Each row is followed by its group and then its class within the group.
[-16.1, -7.6, 2.0, -21.6, -3.4, -8.2, 5.3, 13.2, -0.3, 9.1, 13.6, -20.8, 14.2, -12.3, 4.7, -6.0, 13.0, -14.4, -0.7, 15.8, 2.5, -23.1, 24.3, 18.8, -38.7, -1.8, 25.7, 19.9, 4.8, 8.6, -18.9, 9.6, 9.2, 9.1, -7.4, -7.0, 29.0, -1.5, 8.3, -16.3, 7.0, 7.4, -11.1, -0.4] -> (48) (74)
[-1.2, -1.1, -3.8, -6.7, 2.0, -3.6, 2.8, 37.0, 5.0, 20.1, 19.6, -24.7, 11.9, -15.9, 6.2, 5.4, 16.2, -18.2, -7.9, 11.7, 4.0, -10.5, 32.0, 9.5, -26.6, 2.0, 17.0, 12.5, -5.8, 11.5, -16.5, -12.4, 26.9, 0.3, -30.7, -11.4, 33.5, 1.5, 3.3, -18.4, 4.4, 4.2, -4.5, 10.5] -> (45) (83)
[9.2, 1.7, 12.4, -25.2, -20.8, -2.4, -1.9, 5.4, 2.0, 24.8, 10.8, -31.9, 17.0, -14.6, 14.3, -7.3, 20.6, -21.8, -8.5, 14.7, 9.4, -2.6, 41.2, 16.9, -72.0, -4.2, 34.8, 23.8, 2.2, 14.1, -19.6, 1.2, 25.4, 14.9, -20.1, -12.7, 32.6, 24.0, 13.8, -12.7, 16.0, 4.6, -8.4, 2.3] -> (51) (70)
[6.8, 6.4, 6.3, -18.6, -11.7, -0.8, -4.0, 14.2, 8.3, 29.1, 9.0, -32.0, 15.5, -15.8, 6.3, -12.0, 24.3, -18.6, -14.2, 9.0, 5.9, -6.9, 36.6, 12.3, -64.7, -5.9, 31.3, 21.0, 2.1, 12.9, -21.8, -0.5, 15.1, 18.5, -22.3, -13.4, 29.1, 14.3, 12.0, -14.8, 13.1, 5.2, -2.4, 3.4] -> (51) (70)
[17.5, 5.7, 5.2, -17.6, -23.4, -3.8, -5.7, 9.1, 4.2, 31.4, 22.4, -27.7, 12.4, -16.7, 14.8, -8.0, 26.9, -23.3, -9.8, 14.1, 8.0, 3.6, 39.0, 17.4, -75.7, -7.0, 32.8, 22.4, -0.6, 15.8, -21.6, -6.2, 21.6, 16.2, -29.7, -10.8, 31.1, 20.0, 13.1, -11.5, 17.7, 3.4, -0.4, 5.2] -> (51) (69)
[12.1, 2.4, 13.0, -26.1, -26.6, -3.7, -5.3, -3.8, 5.6, 31.5, 12.3, -44.3, 16.9, -18.0, 10.6, -12.7, 25.5, -22.4, -13.9, 18.7, 13.5, -8.6, 45.8, 16.3, -85.8, -6.4, 42.4, 28.3, -1.5, 17.8, -18.2, 3.0, 23.6, 23.4, -24.1, -10.3, 41.5, 25.1, 20.3, -18.5, 19.4, 4.8, -3.9, 1.1] -> (51) (70)
[-4.9, 0.3, -4.5, -14.7, -2.3, -7.6, 4.5, 42.0, 6.9, 34.3, 27.7, -31.0, 15.4, -20.0, 8.0, -3.1, 26.5, -13.8, -14.5, 15.9, 2.4, -19.4, 39.6, 21.9, -38.8, -3.2, 29.0, 23.1, -9.1, 18.5, -31.2, -13.9, 39.2, 12.6, -34.6, -11.5, 41.3, -0.5, 5.1, -30.4, 8.9, 8.8, -4.6, 14.9] -> (45) (83)
[0.3, 0.7, -0.3, -12.2, -2.8, -10.2, -4.8, 50.3, 11.8, 24.4, 28.1, -28.8, 12.2, -22.6, 12.1, -1.1, 22.8, -20.9, -11.2, 18.6, 8.2, -10.7, 36.3, 14.9, -43.6, 1.2, 23.3, 18.3, -5.6, 13.3, -21.4, -22.9, 31.0, 8.2, -32.5, -19.6, 44.5, 1.7, 4.5, -19.4, 11.6, 3.5, -5.3, 14.1] -> (45) (83)
[-5.1, -2.3, -7.5, -13.4, -7.9, 6.6, 10.9, 38.8, 11.0, 28.0, 13.4, -33.2, -7.5, -3.1, 10.5, -19.4, 13.6, -2.8, -23.1, 31.1, 6.6, -26.1, 20.5, 8.7, -44.8, 3.3, 21.1, 29.4, -6.4, 15.5, -15.0, 1.1, 26.2, 19.3, -34.0, -2.7, 37.8, 6.8, 8.7, -40.8, -7.2, 8.3, 5.8, 10.4] -> (45) (87)
[6.6, 7.1, -6.2, -9.9, -8.5, 3.4, -3.7, 28.8, 12.1, 27.0, 17.1, -25.2, 5.4, -18.0, 7.0, -9.1, 24.1, -15.6, -14.4, 12.1, 1.2, -7.8, 29.9, 13.3, -47.8, -1.9, 21.7, 20.6, -5.0, 12.8, -22.6, -9.5, 17.0, 15.7, -25.0, -9.7, 23.0, 7.2, 8.8, -23.0, 9.7, 7.3, -0.4, 10.3] -> (51) (85)
[8.2, 3.3, 0.2, -11.0, -11.3, -12.2, 2.5, 25.2, 7.0, 31.5, 32.4, -26.3, 9.6, -16.3, 6.9, -2.5, 20.3, -17.4, -8.3, 16.8, 5.9, -5.8, 35.7, 21.1, -49.5, -4.5, 23.3, 15.7, -7.8, 18.3, -18.5, -13.2, 35.4, 4.3, -33.3, -12.5, 32.9, 6.9, 3.7, -16.0, 22.4, 3.1, -0.7, 12.6] -> (45) (83)
[8.6, 6.9, 9.1, -21.0, -24.8, 5.2, -4.3, 3.6, -8.1, 31.7, 5.1, -41.8, 17.1, -15.6, 8.0, -13.4, 25.0, -17.0, -20.3, 12.1, 10.0, -11.9, 36.8, 12.9, -73.7, -8.4, 30.9, 25.3, -0.3, 17.7, -22.9, -0.2, 22.5, 25.2, -20.5, -7.3, 31.0, 22.9, 16.1, -16.5, 14.2, 7.4, -2.4, 1.6] -> (51) (69)

Each row is followed by its group and then its class within the group.
[-1.0, -6.7, 2.6, 1.2, 4.1, -7.0, -3.1, 17.0, -1.2, -8.2, 0.7, 7.0, 2.1, 0.2, -8.2, -7.2, 5.6, 10.2, -11.1, -2.0, -8.1, 5.5, 2.0, 4.5, -6.3, -0.8, -2.6, 0.9, -24.0, 5.9, 0.4, 9.2, -1.9, 15.5, -2.7, -9.6, 8.7, 7.6, 3.6, 1.1, 1.6, -7.3, 1.5, -15.3] -> <66> Nosa
[5.3, 5.5, -2.5, -7.4, -4.2, -1.5, -1.0, -6.3, -4.7, 4.7, 3.8, -3.9, -0.3, 3.2, -0.1, 14.9, -4.3, 2.3, 6.3, 5.3, 2.4, 2.7, 0.7, 0.1, 1.5, 3.6, 6.9, 3.7, 9.1, 2.0, 5.6, -2.7, 3.3, -1.2, -8.5, -5.3, -6.9, -9.9, 4.9, -7.5, -9.0, 6.3, 1.9, 13.5] -> <62> Vamag
[-1.5, -1.9, -3.7, -18.1, 1.9, -7.8, -0.2, 22.3, -11.7, -8.2, -6.3, 0.3, -2.3, -8.7, 0.7, -5.3, -1.5, 10.5, 4.7, -0.6, -0.1, -5.6, 5.2, 10.4, 2.4, -1.0, 0.7, 2.5, -21.8, 5.1, 6.0, 9.1, -6.9, 21.2, 18.8, -11.7, 4.5, 13.0, -1.2, 5.1, -10.8, 7.7, 1.2, -31.8] -> <65> sufod
[5.2, 9.8, 3.1, -8.6, -1.1, -3.3, 4.2, -7.4, -5.0, 12.5, 0.5, -3.2, 0.0, 9.2, 0.1, 12.3, -6.3, 4.2, 4.6, 2.6, 5.3, 4.6, -0.6, -9.4, -2.9, 2.4, 9.4, 1.9, 9.5, 0.8, 7.5, -3.6, 3.5, -7.0, -12.8, -3.8, -4.1, -20.3, 9.4, -10.3, 2.2, 2.4, 4.1, 27.9] -> <62> Vamag
[1.7, 4.8, 22.1, -3.9, -4.7, -1.2, 10.1, 1.4, -5.6, 13.3, -4.2, -10.0, -2.6, 12.3, 12.1, 18.9, -2.9, 7.7, 15.2, 9.9, 10.7, -1.3, -3.2, -7.8, 1.9, 4.3, -0.6, -4.2, 0.2, -0.9, 22.1, 5.8, 2.2, 11.3, -5.9, -12.2, 0.5, -14.6, 5.4, -3.2, 5.8, 7.5, 2.3, 31.0] -> <62> noru
